Below are the code and all the weights of a small trained network. Each question names an input and a class and asks about switching units off, where a switched-off unit gives its printed mean instead of its output.

import numpy as np


def w(rows, s, z=0):
    codes = np.array(rows[::2]) - 128.0
    scale = np.full(codes.shape[1], s)
    scale[-1] = z or s
    return codes * scale


def f(y):
    return np.maximum(y, 0)


def log_softmax(a):
    a = a - a.max(-1, keepdims=True)
    return a - np.log(np.exp(a).sum(-1, keepdims=True))


def net(x, mask):
    res = np.array(x, float).reshape(1, 4) / 4 @ E
    y = f(res @ A[0][:, :-1].T + A[0][:, -1])
    res = res + np.where(mask, y, B[0][:, -1]) @ B[0][:, :-1]
    return log_softmax(res[-1] @ U[:, :-1].T + U[:, -1])


A, B = {}, {}
E = w([
[11,28,127,140,129,158],'x0',
[167,99,48,252,115,133],'x1',
[132,127,137,131,134,131],'x2',
[96,207,130,173,181,42],'x3',
],0.011)
A[0] = w([
[157,115,179,162,32,191,54],'N0',
[181,137,140,111,114,89,32],'N1',
[210,162,150,125,37,68,27],'N2',
[153,182,105,64,72,89,217],'N3',
[195,121,36,157,75,139,211],'N4',
[43,96,176,194,134,165,78],'N5',
[254,164,174,99,119,180,193],'N6',
[149,60,44,74,75,146,126],'N7',
[249,148,183,140,129,138,15],'N8',
[146,96,112,98,101,196,107],'N9',
[48,192,196,121,214,40,203],'N10',
[169,181,70,93,103,117,44],'N11',
[68,212,181,137,103,112,1],'N12',
[136,115,100,169,178,173,78],'N13',
[180,185,151,102,107,84,43],'N14',
[84,165,112,151,134,71,62],'N15',
[111,100,138,150,13,135,248],'N16',
[109,161,158,77,57,84,52],'N17',
[165,107,71,195,83,107,73],'N18',
[166,80,137,49,71,196,122],'N19',
[247,202,69,119,91,64,180],'N20',
[72,144,215,28,175,153,78],'N21',
[200,48,29,221,168,81,244],'N22',
[235,213,89,82,59,86,11],'N23',
[225,181,136,181,116,129,95],'N24',
[168,146,99,167,172,194,46],'N25',
[160,127,215,109,180,134,90],'N26',
],0.009,0.0038)
B[0] = w([
[197,74,170,208,59,139,171],'N0',
[101,119,111,123,134,51,152],'N1',
[54,82,83,162,66,126,181],'N2',
[107,145,103,61,203,165,196],'N3',
[166,139,148,104,178,148,212],'N4',
[2,43,77,106,129,77,188],'N5',
[22,149,108,190,151,153,229],'N6',
[74,132,240,173,131,111,193],'N7',
[61,45,153,166,127,70,186],'N8',
[125,147,243,242,108,96,182],'N9',
[148,201,170,135,109,158,227],'N10',
[67,142,212,109,164,28,164],'N11',
[156,64,155,195,138,91,155],'N12',
[198,97,65,84,183,61,153],'N13',
[128,77,149,75,105,120,177],'N14',
[220,216,160,255,35,38,161],'N15',
[53,222,158,71,143,133,193],'N16',
[217,115,97,36,161,40,158],'N17',
[249,91,179,55,176,110,183],'N18',
[195,236,157,199,38,118,215],'N19',
[56,168,93,161,185,99,243],'N20',
[218,94,115,70,151,160,213],'N21',
[179,162,75,114,168,224,245],'N22',
[66,48,176,156,140,102,214],'N23',
[84,56,133,75,164,150,199],'N24',
[182,81,107,117,179,50,153],'N25',
[185,84,43,120,123,162,161],'N26',
],0.0048,0.012)
U = w([
[85,33,109,111,118,101,74],'0',
[136,157,131,118,136,192,253],'1',
[203,158,165,188,58,95,63],'2',
[252,32,91,47,124,104,84],'3',
],0.012,0.0051)

Each question gives the input, the list of numbers given to net, and the class t.
The units are the neurons (one row each of A and B). Each row of codes is followed by its name. A weight is (code - 128) times the scale printed after its matrix; where a second scale follows, it is the last column's (A, B and U).
mask holds one flag per neuron, in row order. A switched-off neuron (its flag False) gives its mean, the last column of its row in B, instead of its output. The means were averaged over made-up inputs and are rounded, as every weight is.
A unit's drop is (log p(t) with every unit on - log p(t) with that unit switched off) / (log p(t) with every unit on - log p(t) with every unit switched off).
The circuit of an input: a set's keep is (log p(t) with only the set's units on - log p(t) with every unit switched off) / (log p(t) with every unit on - log p(t) with every unit switched off). Starting from the 12 units with the biggest drops (on a tie, the unit counted first), units are removed one at a time, each time the one whose removal leaves the highest keep (on an exact tie, the one counted first), for as long as the keep stays at least 0.8.
circuit, biggest first: the units of the circuit, biggest drop first
k most important neurons: the k neurons with the biggest drops, biggest first
drop when u is switched off: that unit's drop, to one decimal
input [4,4,0,7], class 2: circuit, biggest first	N15
input [4,-4,-4,8], class 2: circuit, biggest first	N15, N10
input [1,-6,4,-6], class 2: circuit, biggest first	N19, N9
input [7,3,-8,-5], class 1: circuit, biggest first	N16, N23
input [6,-3,7,-5], class 1: 4 most important neurons	N19, N23, N8, N16
input [-2,-6,4,5], class 3: circuit, biggest first	N21, N17
input [-2,-7,-3,-8], class 2: 2 most important neurons	N19, N9
input [4,-3,0,-5], class 2: circuit, biggest first	N19, N9, N24
input [5,-2,1,-7], class 2: circuit, biggest first	N19, N9
input [7,8,2,-4], class 3: 2 most important neurons	N18, N22
input [-4,-8,-5,7], class 3: 2 most important neurons	N21, N17
input [-4,5,-3,0], class 3: circuit, biggest first	N18, N19
input [-1,-7,-5,5], class 3: 2 most important neurons	N21, N17
input [3,3,-1,7], class 2: circuit, biggest first	N15
input [-3,-3,4,-5], class 2: 2 most important neurons	N19, N22
input [-8,2,3,-8], class 0: drop when N2 is switched off	0.1
input [-7,6,0,-7], class 0: drop when N24 is switched off	0.3
input [-5,-8,-1,6], class 3: drop when N26 is switched off	0.2
